Here is a tiny trained network, its code and every weight. The questions are about switching its units off for an input and a class, where a switched-off unit gives its printed mean instead of its output.

import numpy as np


def w(rows, s, z=0):
    codes = np.array(rows[::2]) - 128.0
    scale = np.full(codes.shape[1], s)
    scale[-1] = z or s
    return codes * scale


def norm(h):
    return h / np.sqrt((h * h).mean(-1, keepdims=True) + 1e-5)


def f(y):
    return np.maximum(y, 0)


def log_softmax(a):
    a = a - a.max(-1, keepdims=True)
    return a - np.log(np.exp(a).sum(-1, keepdims=True))


def net(x, mask):
    res = np.array(x, float).reshape(1, 5) / 4 @ E
    u = 0
    for l in range(3):
        y = f(norm(res) @ A[l][:, :-1].T + A[l][:, -1])
        res = res + np.where(mask[u : u + 8], y, B[l][:, -1]) @ B[l][:, :-1]
        u += 8
    return log_softmax(norm(res)[-1] @ U[:, :-1].T + U[:, -1])


A, B = {}, {}
E = w([
[132,97,144,136,223],'x0',
[172,142,87,126,135],'x1',
[139,184,158,42,110],'x2',
[138,129,118,125,129],'x3',
[191,1,163,102,90],'x4',
],0.0069)
A[0] = w([
[193,142,90,73,213,207],'0.n0',
[139,183,108,63,111,71],'0.n1',
[100,191,162,128,161,163],'0.n2',
[103,161,138,111,61,92],'0.n3',
[92,131,64,123,23,231],'0.n4',
[41,112,12,134,161,125],'0.n5',
[172,160,241,58,166,92],'0.n6',
[162,187,184,1,134,4],'0.n7',
],0.0076,0.0032)
B[0] = w([
[11,100,162,124,89,224],'0.n0',
[129,91,138,137,83,179],'0.n1',
[132,121,158,73,121,207],'0.n2',
[85,120,49,73,124,177],'0.n3',
[85,92,79,154,157,253],'0.n4',
[166,103,172,139,170,201],'0.n5',
[89,90,160,153,125,204],'0.n6',
[142,171,159,226,72,201],'0.n7',
],0.011,0.0049)
A[1] = w([
[158,79,118,193,140,126],'1.n0',
[114,222,136,150,125,3],'1.n1',
[142,115,139,205,175,116],'1.n2',
[124,108,150,109,143,77],'1.n3',
[88,244,116,129,159,183],'1.n4',
[172,72,143,29,68,107],'1.n5',
[87,99,106,170,98,199],'1.n6',
[72,99,178,98,158,155],'1.n7',
],0.011,0.0028)
B[1] = w([
[93,152,162,140,142,196],'1.n0',
[115,107,138,176,158,146],'1.n1',
[138,180,120,147,75,186],'1.n2',
[129,154,96,162,137,148],'1.n3',
[203,6,142,150,121,185],'1.n4',
[162,75,112,177,147,167],'1.n5',
[166,186,134,85,142,254],'1.n6',
[130,129,88,87,168,233],'1.n7',
],0.013,0.0078)
A[2] = w([
[49,99,220,144,67,160],'2.n0',
[135,231,132,2,157,68],'2.n1',
[172,119,68,164,43,251],'2.n2',
[69,101,163,111,208,183],'2.n3',
[62,115,176,117,148,33],'2.n4',
[142,186,177,83,137,33],'2.n5',
[215,95,87,169,165,108],'2.n6',
[139,199,192,222,86,117],'2.n7',
],0.011,0.0021)
B[2] = w([
[223,165,97,163,103,204],'2.n0',
[214,74,112,56,131,214],'2.n1',
[81,178,109,156,187,224],'2.n2',
[137,173,55,156,81,253],'2.n3',
[67,122,92,134,144,179],'2.n4',
[114,126,107,58,181,157],'2.n5',
[156,132,144,89,162,220],'2.n6',
[234,120,102,124,2,204],'2.n7',
],0.0086,0.0067)
U = w([
[154,151,126,171,72,169],'0',
[135,55,142,168,164,143],'1',
[148,119,86,98,113,202],'2',
[148,134,96,99,119,206],'3',
[73,151,64,107,133,78],'4',
[120,140,174,57,110,3],'5',
[42,137,192,129,109,39],'6',
[74,96,252,51,118,33],'7',
],0.02,0.0056)

Each question gives the input, the list of numbers given to net, and the class t.
The units are the neurons (one row each of A and B). Each row of codes is followed by its name. A weight is (code - 128) times the scale printed after its matrix; where a second scale follows, it is the last column's (A, B and U).
mask holds one flag per neuron, layer by layer. A switched-off neuron (its flag False) gives its mean, the last column of its row in B, instead of its output. The means were averaged over made-up inputs and are rounded, as every weight is.
A unit's drop is (log p(t) with every unit on - log p(t) with that unit switched off) / (log p(t) with every unit on - log p(t) with every unit switched off).
The circuit of an input: a set's keep is (log p(t) with only the set's units on - log p(t) with every unit switched off) / (log p(t) with every unit on - log p(t) with every unit switched off). Starting from the 12 units with the biggest drops (on a tie, the unit counted first), units are removed one at a time, each time the one whose removal leaves the highest keep (on an exact tie, the one counted first), for as long as the keep stays at least 0.8.
circuit, biggest first: the units of the circuit, biggest drop first
top k neurons: the k neurons with the biggest drops, biggest first
top k neurons in layer l: the k neurons of layer l with the biggest drops, biggest first
input [3,-2,-6,-2,-7], class 1: circuit, biggest first : [1.n4]
input [0,0,-6,-3,-5], class 0: top 2 neurons : [1.n2 0.n5]
input [5,5,-5,1,-7], class 1: top 3 neurons in layer 2 : [2.n7 2.n0 2.n1]
input [8,-6,-2,-7,-3], class 4: top 3 neurons : [1.n6 2.n3 2.n7]
input [5,7,7,-7,5], class 0: circuit, biggest first : [0.n7 2.n1]
input [8,2,-6,-5,0], class 4: top 2 neurons : [0.n7 0.n0]
input [6,5,-8,2,7], class 0: top 3 neurons : [1.n0 1.n4 0.n2]
input [-2,0,-5,5,-5], class 0: top 2 neurons : [0.n5 1.n2]
input [7,6,-5,-3,1], class 4: top 2 neurons : [0.n0 0.n7]
input [-5,1,1,0,5], class 1: top 2 neurons in layer 2 : [2.n3 2.n7]
input [-8,3,3,7,0], class 4: top 2 neurons : [0.n3 2.n2]
input [7,0,4,3,-8], class 1: top 2 neurons in layer 1 : [1.n4 1.n6]
input [-6,-5,-4,-3,5], class 4: top 2 neurons : [0.n7 1.n4]
input [6,-2,8,5,-2], class 0: circuit, biggest first : [0.n7]
input [6,-1,-1,-1,-8], class 1: top 2 neurons : [1.n4 1.n6]
input [-1,4,8,7,8], class 0: circuit, biggest first : [0.n7 1.n7]
input [8,2,0,-3,6], class 4: top 3 neurons : [1.n4 0.n0 2.n3]
input [3,-7,7,6,-4], class 0: top 3 neurons in layer 1 : [1.n4 1.n6 1.n1]
input [5,-3,0,5,-5], class 1: top 2 neurons in layer 0 : [0.n6 0.n4]
input [-2,-5,7,4,3], class 0: circuit, biggest first : [0.n7]
input [-7,-7,8,0,-7], class 0: top 2 neurons in layer 1 : [1.n4 1.n7]
input [-8,-5,0,-4,2], class 4: top 2 neurons in layer 0 : [0.n3 0.n5]
input [-7,-3,-3,3,-1], class 4: top 3 neurons in layer 0 : [0.n4 0.n2 0.n3]
input [1,-4,3,5,-5], class 1: top 3 neurons in layer 1 : [1.n4 1.n6 1.n1]
input [3,-1,-5,-6,-8], class 1: top 2 neurons in layer 1 : [1.n4 1.n6]
input [-8,1,1,-4,-1], class 4: top 2 neurons in layer 0 : [0.n3 0.n5]
